Below is a small trained network, with its code and all its weights. Each question gives an input and a class and asks what happens when units are switched off, that is, made to give their printed mean instead of their output.

import numpy as np


def w(rows, s, z=0):
    codes = np.array(rows[::2]) - 128.0
    scale = np.full(codes.shape[1], s)
    scale[-1] = z or s
    return codes * scale


def norm(h):
    return h / np.sqrt((h * h).mean(-1, keepdims=True) + 1e-5)


def f(y):
    return np.maximum(y, 0)


def log_softmax(a):
    a = a - a.max(-1, keepdims=True)
    return a - np.log(np.exp(a).sum(-1, keepdims=True))


def net(x, mask):
    res = np.array(x, float).reshape(1, 8) / 4 @ E
    u = 0
    for l in range(4):
        y = f(norm(res) @ A[l][:, :-1].T + A[l][:, -1])
        res = res + np.where(mask[u : u + 5], y, B[l][:, -1]) @ B[l][:, :-1]
        u += 5
    return log_softmax(norm(res)[-1] @ U[:, :-1].T + U[:, -1])


A, B = {}, {}
E = w([
[96,131,213,151,149,171,202,145,122,64,101,133],'x0',
[137,33,77,151,143,79,136,69,196,107,88,208],'x1',
[131,101,162,1,111,142,146,55,172,101,44,118],'x2',
[91,149,134,117,100,153,231,109,211,118,5,181],'x3',
[73,96,143,110,161,201,137,138,147,100,188,46],'x4',
[148,123,114,80,98,81,94,91,188,181,136,74],'x5',
[159,100,97,87,79,181,120,132,181,143,165,120],'x6',
[42,78,95,174,173,164,97,228,158,224,80,175],'x7',
],0.005)
A[0] = w([
[117,139,93,204,126,119,154,159,151,148,65,253,44],'0.n1',
[40,112,167,117,156,174,180,163,153,132,64,144,38],'0.n2',
[130,112,81,137,134,93,72,124,122,176,189,122,90],'0.n3',
[90,158,181,198,155,152,196,144,76,55,138,143,108],'0.n4',
[95,35,93,159,137,183,136,131,177,92,201,163,4],'0.n5',
],0.0055,0.0023)
B[0] = w([
[197,83,239,117,57,50,200,106,62,132,146,214,254],'0.n1',
[50,145,17,139,194,187,83,164,141,205,78,103,221],'0.n2',
[87,175,68,177,227,167,44,160,64,87,88,70,197],'0.n3',
[160,120,101,254,157,104,100,194,49,121,165,163,231],'0.n4',
[203,26,132,208,228,80,142,60,194,70,60,65,183],'0.n5',
],0.0043,0.0051)
A[1] = w([
[17,101,153,139,180,171,179,179,154,129,27,124,107],'1.n1',
[166,190,157,152,8,126,159,178,142,183,182,128,60],'1.n2',
[117,118,189,126,85,188,191,128,183,53,180,145,12],'1.n3',
[155,160,188,11,82,33,125,9,65,99,98,122,94],'1.n4',
[116,165,181,106,99,170,152,132,121,86,253,48,4],'1.n5',
],0.0041,0.0026)
B[1] = w([
[52,127,140,107,143,188,96,143,149,169,128,91,253],'1.n1',
[108,79,104,151,95,153,173,157,121,98,77,132,162],'1.n2',
[126,82,76,146,182,95,91,121,102,124,126,80,149],'1.n3',
[186,55,154,95,132,170,132,75,253,90,127,140,239],'1.n4',
[144,111,150,165,45,89,200,171,90,139,102,186,181],'1.n5',
],0.0061,0.0036)
A[2] = w([
[143,238,183,105,137,51,121,82,48,55,115,112,49],'2.n1',
[118,147,66,135,150,66,54,165,59,186,229,137,2],'2.n2',
[129,103,124,96,167,123,64,91,88,73,137,124,78],'2.n3',
[32,141,106,89,129,151,211,107,221,193,2,153,56],'2.n4',
[136,63,70,30,102,81,34,92,171,205,150,143,22],'2.n5',
],0.0044,0.0029)
B[2] = w([
[120,12,82,178,214,120,171,109,124,84,102,101,173],'2.n1',
[88,234,113,72,57,184,82,104,190,146,125,115,196],'2.n2',
[106,105,132,143,175,153,170,121,126,83,86,147,156],'2.n3',
[75,201,101,48,141,180,126,59,116,25,40,125,252],'2.n4',
[136,163,132,209,177,127,161,182,1,47,155,142,189],'2.n5',
],0.006,0.0043)
A[3] = w([
[113,103,95,120,96,68,166,91,157,142,96,229,6],'3.n1',
[93,111,79,175,151,98,106,128,174,162,41,253,143],'3.n2',
[113,103,167,159,174,117,134,174,108,139,103,176,83],'3.n3',
[107,134,195,177,143,149,210,137,90,95,127,126,41],'3.n4',
[139,61,120,134,149,54,79,149,110,165,108,217,13],'3.n5',
],0.0057,0.0026)
B[3] = w([
[208,178,162,127,102,74,107,120,131,102,255,115,183],'3.n1',
[155,122,237,86,99,126,240,144,75,117,127,213,253],'3.n2',
[132,120,167,115,89,150,142,157,95,182,211,95,185],'3.n3',
[197,118,57,190,152,52,121,144,51,115,153,140,183],'3.n4',
[46,122,153,199,138,151,174,218,44,155,122,120,176],'3.n5',
],0.0055,0.0062)
U = w([
[162,141,120,87,2,97,161,159,177,184,147,77,14],'0',
[100,231,96,168,115,159,35,208,88,187,232,69,134],'1',
[65,36,166,154,172,150,115,182,175,231,147,112,56],'2',
[140,113,164,185,138,94,210,175,34,106,132,201,203],'3',
[180,66,60,179,199,70,78,73,154,68,161,54,144],'4',
[202,117,192,12,61,68,175,36,234,98,115,178,113],'5',
[114,169,90,118,58,57,71,158,142,211,126,187,1],'6',
[38,144,110,38,153,209,138,107,175,112,32,140,179],'7',
],0.0099,0.0057)

Each question gives the input, the list of numbers given to net, and the class t.
The units are the neurons (one row each of A and B). Each row of codes is followed by its name. A weight is (code - 128) times the scale printed after its matrix; where a second scale follows, it is the last column's (A, B and U).
mask holds one flag per neuron, layer by layer. A switched-off neuron (its flag False) gives its mean, the last column of its row in B, instead of its output. The means were averaged over made-up inputs and are rounded, as every weight is.
A unit's drop is (log p(t) with every unit on - log p(t) with that unit switched off) / (log p(t) with every unit on - log p(t) with every unit switched off).
The circuit of an input: a set's keep is (log p(t) with only the set's units on - log p(t) with every unit switched off) / (log p(t) with every unit on - log p(t) with every unit switched off). Starting from the 12 units with the biggest drops (on a tie, the unit counted first), units are removed one at a time, each time the one whose removal leaves the highest keep (on an exact tie, the one counted first), for as long as the keep stays at least 0.8.
units of the circuit, in order: the units of the circuit, biggest drop first
most important unit: the unit with the biggest drop
top k neurons: the k neurons with the biggest drops, biggest first
k most important neurons of layer l: the k neurons of layer l with the biggest drops, biggest first
drop of u: that unit's drop, to one decimal
input [-6,5,2,4,-6,-5,-6,1], class 5: units of the circuit, in order -> [0.n4 3.n1 2.n5]
input [1,-1,4,-2,2,-2,-5,-6], class 4: most important unit -> 3.n2
input [-8,7,-8,1,-8,7,7,2], class 3: units of the circuit, in order -> [2.n5 3.n2]
input [-1,5,-4,8,-1,-2,6,-1], class 5: units of the circuit, in order -> [0.n4 3.n1]
input [-1,8,7,-1,-8,-7,-8,-1], class 5: units of the circuit, in order -> [1.n4 0.n4]
input [-8,-5,0,8,-5,-6,8,5], class 5: 2 most important neurons of layer 0 -> [0.n1 0.n4]
input [-1,4,-6,6,4,4,-5,-8], class 4: top 2 neurons -> [3.n2 0.n1]
input [-2,-8,-4,5,3,3,-1,6], class 7: units of the circuit, in order -> [2.n4 0.n4 3.n1]
input [-2,4,8,8,3,7,-5,-2], class 7: top 2 neurons -> [2.n4 0.n1]
input [-7,6,-8,7,8,0,-1,5], class 3: top 3 neurons -> [0.n1 3.n2 1.n4]
input [0,2,-4,-3,8,-3,6,-3], class 4: top 2 neurons -> [0.n5 3.n2]
input [-3,2,-7,3,7,5,-8,-4], class 1: top 2 neurons -> [2.n2 0.n1]
input [-8,4,-5,2,0,5,-4,-3], class 1: top 2 neurons -> [2.n2 0.n3]
input [-4,3,-4,2,0,-2,1,-5], class 4: most important neuron of layer 1 -> [1.n5]
input [5,6,-8,4,-6,7,0,-7], class 5: top 2 neurons -> [1.n4 0.n4]
input [0,-6,5,-8,5,4,-1,-5], class 4: 2 most important neurons of layer 3 -> [3.n2 3.n3]
input [1,-6,-5,-3,-7,-7,1,-2], class 1: 2 most important neurons of layer 0 -> [0.n1 0.n4]
input [-5,3,-5,-2,6,1,-3,2], class 4: 2 most important neurons of layer 0 -> [0.n5 0.n2]
input [-4,3,2,0,2,4,-1,-3], class 4: 2 most important neurons of layer 0 -> [0.n1 0.n3]
input [8,3,-7,-8,-2,5,3,-2], class 1: units of the circuit, in order -> [2.n2]
input [1,3,-3,-8,-5,1,0,2], class 1: drop of 2.n2 -> 0.2
